Here is a tiny trained network, its code and every weight. The questions are about switching its units off for an input and a target symbol, where a switched-off unit gives its printed mean instead of its output.

import numpy as np


def w(rows, s, z=0):
    codes = np.array(rows[::2]) - 128.0
    scale = np.full(codes.shape[1], s)
    scale[-1] = z or s
    return codes * scale


def norm(h):
    return h / np.sqrt((h * h).mean(-1, keepdims=True) + 1e-5)


def f(y):
    return np.maximum(y, 0)


def softmax(a):
    e = np.exp(a - a.max(-1, keepdims=True))
    return e / e.sum(-1, keepdims=True)


def log_softmax(a):
    a = a - a.max(-1, keepdims=True)
    return a - np.log(np.exp(a).sum(-1, keepdims=True))


def net(x, mask):
    ids = ['ΠΩζηλμτ'.index(c) for c in x.split()]
    T = len(ids)
    res = E[ids] + P[:T]
    r = norm(res)
    for j in range(2):
        rows = slice(3 * j, 3 * j + 3)
        q, k, v = (r @ M[0][rows].T for M in (Q, K, V))
        z = softmax(np.where(np.tri(T) > 0, q @ k.T / 3**0.5, -1e9)) @ v
        o = O[0][rows]
        res = res + np.where(mask[j], z, o[:, -1]) @ o[:, :-1]
    y = f(norm(res) @ A[0][:, :-1].T + A[0][:, -1])
    res = res + np.where(mask[2:6], y, B[0][:, -1]) @ B[0][:, :-1]
    return log_softmax(norm(res)[-1] @ U[:, :-1].T + U[:, -1])


Q, K, V, O, A, B = {}, {}, {}, {}, {}, {}
E = w([
[183,186,126,78,127,103,131,139],'Π',
[162,143,185,117,65,164,140,174],'Ω',
[176,141,63,130,150,167,165,177],'ζ',
[72,186,102,151,137,97,179,156],'η',
[117,184,134,71,132,139,156,60],'λ',
[137,6,176,137,168,97,231,126],'μ',
[68,69,53,76,87,100,77,145],'τ',
],0.017)
P = w([
[125,221,7,185,2,129,59,71],'0',
[169,172,101,162,94,130,52,96],'1',
[132,162,111,137,108,129,73,105],'2',
[128,154,120,129,113,132,85,118],'3',
[121,139,125,121,109,131,101,131],'4',
[118,128,130,115,111,128,113,130],'5',
[122,119,136,114,117,126,122,132],'6',
[119,110,144,107,115,124,132,136],'7',
[119,107,151,110,120,126,144,137],'8',
[115,101,154,109,125,123,152,132],'9',
[117,91,158,106,132,124,157,132],'10',
[112,88,159,107,134,120,167,131],'11',
[111,82,164,103,135,120,175,133],'12',
[113,74,160,105,136,122,174,135],'13',
],0.0084)
Q[0] = w([
[146,64,115,224,99,189,116,134],'H0',
[239,169,54,1,79,52,247,136],'H0',
[102,134,82,129,164,212,149,148],'H0',
[143,153,75,86,159,167,210,176],'H1',
[109,120,135,151,123,153,152,154],'H1',
[80,161,119,76,158,93,179,154],'H1',
],0.0083)
K[0] = w([
[139,196,90,98,129,159,2,144],'H0',
[129,81,220,92,227,133,200,149],'H0',
[49,172,159,128,59,103,70,127],'H0',
[115,69,166,174,117,71,171,92],'H1',
[146,126,171,77,151,120,110,142],'H1',
[166,101,95,130,104,153,164,87],'H1',
],0.0089)
V[0] = w([
[185,224,159,100,186,132,29,255],'H0',
[128,148,134,33,135,28,96,82],'H0',
[65,189,200,135,79,166,127,126],'H0',
[89,14,128,128,149,133,246,141],'H1',
[65,160,39,142,145,61,97,193],'H1',
[151,198,178,205,149,110,187,143],'H1',
],0.0065)
O[0] = w([
[151,195,65,92,61,127,172,144,2],'H0',
[147,210,73,87,111,67,118,63,171],'H0',
[157,158,223,91,93,76,105,164,33],'H0',
[161,254,89,66,82,100,135,138,213],'H1',
[112,115,101,183,163,83,72,155,84],'H1',
[180,184,165,205,116,151,144,87,151],'H1',
],0.009,0.0031)
A[0] = w([
[5,30,164,248,114,2,156,143,2],'N0',
[107,214,164,82,80,63,122,148,99],'N1',
[35,213,178,158,155,65,109,19,167],'N2',
[42,22,194,161,207,138,214,102,101],'N3',
],0.0061,0.0039)
B[0] = w([
[156,155,147,85,134,2,171,178,190],'N0',
[61,125,114,154,133,192,163,163,236],'N1',
[187,94,124,93,139,120,190,177,255],'N2',
[73,217,143,156,92,147,95,131,243],'N3',
],0.0098,0.0037)
U = w([
[180,199,54,84,15,93,149,69,155],'Π',
[179,82,188,119,33,156,123,177,87],'Ω',
[108,59,52,200,209,192,236,197,88],'ζ',
[150,155,167,240,159,13,201,166,48],'η',
[253,58,182,43,209,81,145,114,69],'λ',
[53,169,144,138,160,178,114,30,251],'μ',
[78,72,96,57,103,92,70,147,176],'τ',
],0.0065,0.0019)

Each question gives the input, a string of symbols that net reads in full, and the target symbol t.
The units are the heads (3 rows each of Q, K, V and O) and the neurons (one row each of A and B). Each row of codes is followed by its name. A weight is (code - 128) times the scale printed after its matrix; where a second scale follows, it is the last column's (O, A, B and U).
mask holds one flag per unit, heads first, then neurons. A switched-off unit (its flag False) gives its mean, the last column of its rows in O or B, instead of its output. The means were averaged over made-up inputs and are rounded, as every weight is.
A unit's drop is (log p(t) with every unit on - log p(t) with that unit switched off) / (log p(t) with every unit on - log p(t) with every unit switched off).
The circuit of an input: a set's keep is (log p(t) with only the set's units on - log p(t) with every unit switched off) / (log p(t) with every unit on - log p(t) with every unit switched off). Starting from all 6 units, units are removed one at a time, each time the one whose removal leaves the highest keep (on an exact tie, the one counted first), for as long as the keep stays at least 0.8.
units of the circuit, in order: the units of the circuit, biggest drop first
k most important neurons: the k neurons with the biggest drops, biggest first
drop when u is switched off: that unit's drop, to one decimal
input Π Π τ λ Π μ, target η: units of the circuit, in order : N3; N0
input λ ζ ζ Π Π ζ, target Π: units of the circuit, in order : H0
input Π ζ Π Π λ, target λ: units of the circuit, in order : H0; N2; H1
input ζ Ω Ω ζ, target Ω: units of the circuit, in order : H0; H1
input μ Ω Ω Π τ η Π Π, target λ: units of the circuit, in order : H0; H1; N3
input Π η Π Π Π λ τ Π Ω Π, target Ω: units of the circuit, in order : H0; H1; N1
input Ω μ μ, target μ: 2 most important neurons : N3; N2
input Ω Ω λ, target λ: 2 most important neurons : N2; N3
input Π ζ Π, target ζ: 2 most important neurons : N3; N0
input μ μ μ μ, target μ: 3 most important neurons : N3; N0; N2
input ζ Π Π Π λ τ λ μ, target η: 2 most important neurons : N3; N0
input η Π Π Π Ω Π, target Ω: drop when H0 is switched off : 1.2
input Ω μ η, target ζ: drop when N1 is switched off : 0.3
input μ Π Π Ω Π ζ, target Π: drop when N0 is switched off : 0.0
input η η Π Π Π η Π, target η: most important neuron : N1
